Below is a small trained network, with its code and all its weights. Each question gives an input and a class and asks what happens when units are switched off, that is, made to give their printed mean instead of their output.

import numpy as np


def w(rows, s, z=0):
    codes = np.array(rows[::2]) - 128.0
    scale = np.full(codes.shape[1], s)
    scale[-1] = z or s
    return codes * scale


def f(y):
    return np.maximum(y, 0)


def log_softmax(a):
    a = a - a.max(-1, keepdims=True)
    return a - np.log(np.exp(a).sum(-1, keepdims=True))


def net(x, mask):
    res = np.array(x, float).reshape(1, 4) / 4 @ E
    y = f(res @ A[0][:, :-1].T + A[0][:, -1])
    res = res + np.where(mask, y, B[0][:, -1]) @ B[0][:, :-1]
    return log_softmax(res[-1] @ U[:, :-1].T + U[:, -1])


A, B = {}, {}
E = w([
[138,225,54,95,168],'x0',
[116,143,162,2,68],'x1',
[17,109,90,122,142],'x2',
[130,125,113,130,110],'x3',
],0.0081)
A[0] = w([
[141,124,123,102,132,149],'neuron 1',
[160,129,125,125,144,140],'neuron 2',
[125,84,172,90,91,173],'neuron 3',
[101,77,212,82,56,132],'neuron 4',
[78,107,83,155,176,135],'neuron 5',
[8,93,87,115,142,164],'neuron 6',
[130,186,103,20,114,87],'neuron 7',
[129,91,140,197,134,182],'neuron 8',
[246,121,145,114,131,253],'neuron 9',
[134,206,86,36,132,80],'neuron 10',
[102,146,99,130,157,123],'neuron 11',
[115,126,119,98,108,154],'neuron 12',
[123,75,165,80,107,134],'neuron 13',
[145,194,57,177,189,137],'neuron 14',
[142,109,123,115,138,99],'neuron 15',
[129,78,143,212,129,191],'neuron 16',
[9,94,89,116,142,166],'neuron 17',
[164,155,154,142,113,196],'neuron 18',
[126,70,152,182,124,183],'neuron 19',
[126,65,153,189,122,185],'neuron 20',
[166,177,60,171,195,198],'neuron 21',
[105,120,97,135,148,122],'neuron 22',
],0.012,0.004)
B[0] = w([
[148,139,138,131,112,152],'neuron 1',
[147,103,103,130,139,154],'neuron 2',
[133,142,116,77,44,218],'neuron 3',
[136,169,62,29,71,253],'neuron 4',
[25,171,169,175,92,185],'neuron 5',
[67,193,138,64,227,229],'neuron 6',
[194,121,225,152,163,218],'neuron 7',
[161,110,178,157,169,206],'neuron 8',
[195,76,120,173,1,255],'neuron 9',
[163,116,222,190,176,212],'neuron 10',
[65,156,137,164,107,160],'neuron 11',
[163,126,137,90,142,167],'neuron 12',
[139,153,95,70,92,203],'neuron 13',
[58,112,39,185,143,217],'neuron 14',
[125,131,130,123,128,130],'neuron 15',
[169,122,194,164,178,224],'neuron 16',
[68,188,139,65,229,228],'neuron 17',
[166,92,110,145,101,187],'neuron 18',
[183,139,188,128,153,211],'neuron 19',
[190,137,193,133,155,218],'neuron 20',
[121,56,24,179,169,229],'neuron 21',
[75,148,143,150,115,153],'neuron 22',
],0.024,0.0082)
U = w([
[181,70,244,185,119,197],'0',
[117,198,247,147,209,191],'1',
[125,87,2,182,115,125],'2',
[7,151,75,151,162,6],'3',
[145,145,93,94,31,93],'4',
[66,153,101,2,141,95],'5',
],0.0062,0.0012)

Each question gives the input, the list of numbers given to net, and the class t.
The units are the neurons (one row each of A and B). Each row of codes is followed by its name. A weight is (code - 128) times the scale printed after its matrix; where a second scale follows, it is the last column's (A, B and U).
mask holds one flag per neuron, in row order. A switched-off neuron (its flag False) gives its mean, the last column of its row in B, instead of its output. The means were averaged over made-up inputs and are rounded, as every weight is.
A unit's drop is (log p(t) with every unit on - log p(t) with that unit switched off) / (log p(t) with every unit on - log p(t) with every unit switched off).
The circuit of an input: a set's keep is (log p(t) with only the set's units on - log p(t) with every unit switched off) / (log p(t) with every unit on - log p(t) with every unit switched off). Starting from the 12 units with the biggest drops (on a tie, the unit counted first), units are removed one at a time, each time the one whose removal leaves the highest keep (on an exact tie, the one counted first), for as long as the keep stays at least 0.8.
circuit, biggest first: the units of the circuit, biggest drop first
top k neurons: the k neurons with the biggest drops, biggest first
drop of u: that unit's drop, to one decimal
input [8,0,1,-8], class 3: circuit, biggest first -> [neuron 14]
input [-4,1,-5,8], class 4: circuit, biggest first -> [neuron 10; neuron 4]
input [1,8,-8,-6], class 0: top 3 neurons -> [neuron 7; neuron 10; neuron 14]
input [2,6,-8,0], class 0: top 2 neurons -> [neuron 7; neuron 10]
input [1,7,-4,0], class 0: top 2 neurons -> [neuron 7; neuron 10]
input [2,-8,-5,5], class 2: top 2 neurons -> [neuron 21; neuron 14]
input [8,-1,2,7], class 3: top 2 neurons -> [neuron 14; neuron 21]
input [1,-2,-1,4], class 2: top 2 neurons -> [neuron 7; neuron 10]
input [-2,3,1,0], class 5: drop of neuron 9 -> 0.2
input [2,7,-5,-7], class 0: drop of neuron 10 -> 0.5
input [0,3,-5,5], class 4: drop of neuron 16 -> 0.2
